Here is a tiny trained network, its code and every weight. The questions are about switching its units off for an input and a class, where a switched-off unit gives its printed mean instead of its output.

import numpy as np


def w(rows, s, z=0):
    codes = np.array(rows[::2]) - 128.0
    scale = np.full(codes.shape[1], s)
    scale[-1] = z or s
    return codes * scale


def f(y):
    return y / 2 * (1 + np.tanh(0.7978845608 * (y + 0.044715 * y**3)))


def log_softmax(a):
    a = a - a.max(-1, keepdims=True)
    return a - np.log(np.exp(a).sum(-1, keepdims=True))


def net(x, mask):
    res = np.array(x, float).reshape(1, 4) / 4 @ E
    y = f(res @ A[0][:, :-1].T + A[0][:, -1])
    res = res + np.where(mask, y, B[0][:, -1]) @ B[0][:, :-1]
    return log_softmax(res[-1] @ U[:, :-1].T + U[:, -1])


A, B = {}, {}
E = w([
[198,145,7,193,201],'x0',
[59,163,121,188,227],'x1',
[128,130,126,128,127],'x2',
[72,130,32,45,127],'x3',
],0.011)
A[0] = w([
[248,146,112,56,50,1],'N1',
[193,151,94,120,140,92],'N2',
[109,190,86,94,120,68],'N3',
[220,207,60,154,194,84],'N4',
[94,88,68,90,117,152],'N5',
[222,129,161,201,78,70],'N6',
[127,130,60,54,89,111],'N7',
],0.012,0.0058)
B[0] = w([
[91,206,9,68,182,195],'N1',
[32,101,140,97,46,170],'N2',
[169,151,165,218,147,161],'N3',
[146,149,158,38,101,246],'N4',
[201,127,230,186,89,198],'N5',
[209,158,175,169,134,181],'N6',
[214,155,174,143,157,209],'N7',
],0.012,0.014)
U = w([
[182,170,155,197,103,64],'0',
[87,201,85,121,221,155],'1',
[110,89,175,45,10,99],'2',
[164,71,116,117,130,248],'3',
[148,58,102,128,105,145],'4',
[112,36,40,143,138,64],'5',
[118,2,26,151,115,57],'6',
],0.013,0.017)

Each question gives the input, the list of numbers given to net, and the class t.
The units are the neurons (one row each of A and B). Each row of codes is followed by its name. A weight is (code - 128) times the scale printed after its matrix; where a second scale follows, it is the last column's (A, B and U).
mask holds one flag per neuron, in row order. A switched-off neuron (its flag False) gives its mean, the last column of its row in B, instead of its output. The means were averaged over made-up inputs and are rounded, as every weight is.
A unit's drop is (log p(t) with every unit on - log p(t) with that unit switched off) / (log p(t) with every unit on - log p(t) with every unit switched off).
The circuit of an input: a set's keep is (log p(t) with only the set's units on - log p(t) with every unit switched off) / (log p(t) with every unit on - log p(t) with every unit switched off). Starting from all 7 units, units are removed one at a time, each time the one whose removal leaves the highest keep (on an exact tie, the one counted first), for as long as the keep stays at least 0.8.
units of the circuit, in order: the units of the circuit, biggest drop first
most important unit: the unit with the biggest drop
top k neurons: the k neurons with the biggest drops, biggest first
drop of u: that unit's drop, to one decimal
input [-4,2,-2,4], class 0: most important unit : N4
input [-4,0,-5,-2], class 3: top 2 neurons : N4, N2
input [8,-6,7,6], class 2: top 3 neurons : N2, N4, N5
input [2,3,7,-6], class 3: top 2 neurons : N5, N7
input [7,2,5,4], class 2: units of the circuit, in order : N4, N2
input [-8,-8,2,8], class 0: top 3 neurons : N5, N7, N4
input [8,-7,5,8], class 0: top 3 neurons : N5, N7, N3
input [1,2,-6,-3], class 3: top 4 neurons : N1, N5, N3, N7
input [5,2,2,6], class 0: top 4 neurons : N3, N5, N7, N1
input [4,1,-6,6], class 0: top 4 neurons : N5, N3, N7, N1
input [-5,5,-6,4], class 3: units of the circuit, in order : N1, N4
input [7,-5,-7,-3], class 2: top 2 neurons : N2, N4
input [4,1,7,-5], class 3: top 3 neurons : N5, N7, N3
input [6,-5,-5,7], class 0: units of the circuit, in order : N5
input [-2,0,5,3], class 3: units of the circuit, in order : N4, N2, N6, N1
input [-5,-5,3,-2], class 1: units of the circuit, in order : N1, N4, N5
input [-4,-5,6,-6], class 0: top 3 neurons : N6, N4, N2
input [-6,-4,8,4], class 3: top 3 neurons : N4, N2, N7
input [-4,-2,5,-1], class 3: top 3 neurons : N4, N2, N5
input [-4,0,3,5], class 0: top 2 neurons : N4, N2
input [7,3,-6,-2], class 2: drop of N4 : 0.4
input [-4,-4,2,-1], class 1: drop of N4 : 0.3
input [8,-4,2,4], class 2: drop of N4 : 0.4
input [-2,-8,-6,-8], class 0: drop of N6 : 3.8
